Below are the code and all the weights of a small trained network. Each question names an input and a target symbol and asks about switching units off, where a switched-off unit gives its printed mean instead of its output.

import numpy as np


def w(rows, s, z=0):
    codes = np.array(rows[::2]) - 128.0
    scale = np.full(codes.shape[1], s)
    scale[-1] = z or s
    return codes * scale


def norm(h):
    return h / np.sqrt((h * h).mean(-1, keepdims=True) + 1e-5)


def f(y):
    return y / 2 * (1 + np.tanh(0.7978845608 * (y + 0.044715 * y**3)))


def softmax(a):
    e = np.exp(a - a.max(-1, keepdims=True))
    return e / e.sum(-1, keepdims=True)


def log_softmax(a):
    a = a - a.max(-1, keepdims=True)
    return a - np.log(np.exp(a).sum(-1, keepdims=True))


def net(x, mask):
    ids = ['βγελξπστφψ'.index(c) for c in x.split()]
    T = len(ids)
    res = E[ids] + P[:T]
    r = norm(res)
    for j in range(3):
        rows = slice(3 * j, 3 * j + 3)
        q, k, v = (r @ M[0][rows].T for M in (Q, K, V))
        z = softmax(np.where(np.tri(T) > 0, q @ k.T / 3**0.5, -1e9)) @ v
        o = O[0][rows]
        res = res + np.where(mask[j], z, o[:, -1]) @ o[:, :-1]
    y = f(norm(res) @ A[0][:, :-1].T + A[0][:, -1])
    res = res + np.where(mask[3:15], y, B[0][:, -1]) @ B[0][:, :-1]
    return log_softmax(norm(res)[-1] @ U[:, :-1].T + U[:, -1])


Q, K, V, O, A, B = {}, {}, {}, {}, {}, {}
E = w([
[105,1,255,143],'β',
[37,131,89,3],'γ',
[160,94,134,73],'ε',
[230,217,250,121],'λ',
[141,199,42,74],'ξ',
[134,129,117,140],'π',
[131,143,112,139],'σ',
[132,135,115,141],'τ',
[129,143,132,181],'φ',
[133,135,115,140],'ψ',
],0.033)
P = w([
[85,92,149,121],'0',
[192,173,203,74],'1',
[242,125,156,129],'2',
[10,98,165,98],'3',
[131,197,255,30],'4',
[143,61,73,153],'5',
[27,134,123,92],'6',
[186,244,220,58],'7',
],0.0085)
Q[0] = w([
[164,82,125,111],'h1',
[122,112,211,175],'h1',
[63,140,128,101],'h1',
[128,154,196,120],'h2',
[89,78,157,72],'h2',
[172,178,180,64],'h2',
[100,118,187,201],'h3',
[252,120,78,142],'h3',
[215,165,241,70],'h3',
],0.014)
K[0] = w([
[110,89,58,172],'h1',
[200,89,133,203],'h1',
[122,251,137,125],'h1',
[250,83,72,169],'h2',
[202,117,138,93],'h2',
[195,92,40,127],'h2',
[164,205,219,210],'h3',
[46,39,46,161],'h3',
[244,58,29,190],'h3',
],0.011)
V[0] = w([
[111,233,223,45],'h1',
[40,187,102,143],'h1',
[179,108,141,143],'h1',
[91,57,180,140],'h2',
[48,160,171,88],'h2',
[96,6,26,118],'h2',
[95,212,2,157],'h3',
[86,247,107,158],'h3',
[113,161,215,250],'h3',
],0.0069)
O[0] = w([
[101,75,133,151,119],'h1',
[183,78,93,139,130],'h1',
[99,163,148,146,147],'h1',
[165,207,107,97,127],'h2',
[182,165,236,80,103],'h2',
[147,100,43,147,92],'h2',
[143,2,137,171,143],'h3',
[120,76,87,170,176],'h3',
[181,188,99,232,255],'h3',
],0.0081,0.0063)
A[0] = w([
[172,102,174,1,8],'n1',
[161,213,169,200,211],'n2',
[146,40,188,114,63],'n3',
[35,131,141,165,65],'n4',
[149,131,7,75,2],'n5',
[151,131,172,232,148],'n6',
[160,55,130,22,19],'n7',
[66,138,206,120,209],'n8',
[186,209,147,70,203],'n9',
[176,130,54,76,42],'n10',
[56,142,77,89,115],'n11',
[125,40,159,49,160],'n12',
],0.012,0.0063)
B[0] = w([
[167,99,91,242,142],'n1',
[60,185,133,96,253],'n2',
[104,154,177,104,132],'n3',
[155,137,142,193,138],'n4',
[161,200,82,90,133],'n5',
[67,141,84,127,227],'n6',
[219,211,161,251,140],'n7',
[171,105,69,89,157],'n8',
[147,62,149,120,160],'n9',
[186,176,134,129,131],'n10',
[204,128,123,53,132],'n11',
[90,117,167,140,148],'n12',
],0.014,0.015)
U = w([
[78,48,208,103,149],'β',
[140,67,120,24,197],'γ',
[195,107,158,161,254],'ε',
[162,193,219,60,115],'λ',
[237,233,58,70,25],'ξ',
[163,93,24,142,62],'π',
[119,119,112,74,94],'σ',
[87,3,80,168,76],'τ',
[75,200,128,184,139],'φ',
[163,107,12,158,16],'ψ',
],0.016,0.007)

Each question gives the input, a string of symbols that net reads in full, and the target symbol t.
The units are the heads (3 rows each of Q, K, V and O) and the neurons (one row each of A and B). Each row of codes is followed by its name. A weight is (code - 128) times the scale printed after its matrix; where a second scale follows, it is the last column's (O, A, B and U).
mask holds one flag per unit, heads first, then neurons. A switched-off unit (its flag False) gives its mean, the last column of its rows in O or B, instead of its output. The means were averaged over made-up inputs and are rounded, as every weight is.
A unit's drop is (log p(t) with every unit on - log p(t) with that unit switched off) / (log p(t) with every unit on - log p(t) with every unit switched off).
The circuit of an input: a set's keep is (log p(t) with only the set's units on - log p(t) with every unit switched off) / (log p(t) with every unit on - log p(t) with every unit switched off). Starting from the 12 units with the biggest drops (on a tie, the unit counted first), units are removed one at a time, each time the one whose removal leaves the highest keep (on an exact tie, the one counted first), for as long as the keep stays at least 0.8.
circuit, biggest first: the units of the circuit, biggest drop first
unit that matters most: the unit with the biggest drop
top k neurons: the k neurons with the biggest drops, biggest first
which heads matter: for each layer, one digit per head in row order, 1 if its drop is at least 0.15 and else 0, layers parted by /
input φ φ σ π π, target τ: which heads matter	011
input β φ τ π τ, target ψ: top 2 neurons	n8, n2
input φ φ λ γ β σ φ ψ, target τ: which heads matter	011
input π π π, target ξ: which heads matter	110
input ψ π τ, target π: circuit, biggest first	h3, h2
input ψ σ π ε φ τ, target γ: circuit, biggest first	h3, h2, n8, n9
input φ ε π φ π φ σ, target ξ: circuit, biggest first	h3, n11, n6
input π φ τ, target ξ: unit that matters most	h2
input φ ξ π π, target β: circuit, biggest first	h3, n6
input ε π π β ε σ, target λ: circuit, biggest first	h3, n6, n9
input π π φ σ π σ, target τ: circuit, biggest first	h3, n2
input π σ λ ψ σ φ ψ, target τ: which heads matter	101
input ψ φ γ φ ψ π σ σ, target ξ: circuit, biggest first	h2, n5, h3, n6
input φ φ γ ψ φ σ, target π: circuit, biggest first	n2, h3, h2
input ε φ ψ, target γ: circuit, biggest first	h3, n9
input ψ β ε π, target λ: circuit, biggest first	h3, n6
input π π φ φ β φ ψ, target λ: circuit, biggest first	h3, n6, h2
input ε π σ π, target ξ: which heads matter	001
input ε φ π λ τ, target ξ: top 2 neurons	n8, n11
input φ γ φ π, target ε: top 2 neurons	n2, n7
input π ψ φ π, target π: circuit, biggest first	h3, n2, n11
input φ λ φ β ε, target ε: unit that matters most	n1
input σ σ π, target τ: circuit, biggest first	h3
input ξ π φ ξ φ ψ, target β: circuit, biggest first	h3, h2
input φ τ φ σ, target ψ: which heads matter	101
input τ φ σ, target ψ: which heads matter	011
input π σ φ τ φ τ, target ψ: which heads matter	101
input φ β β β ε π, target λ: which heads matter	001
input τ τ τ π, target ψ: which heads matter	001
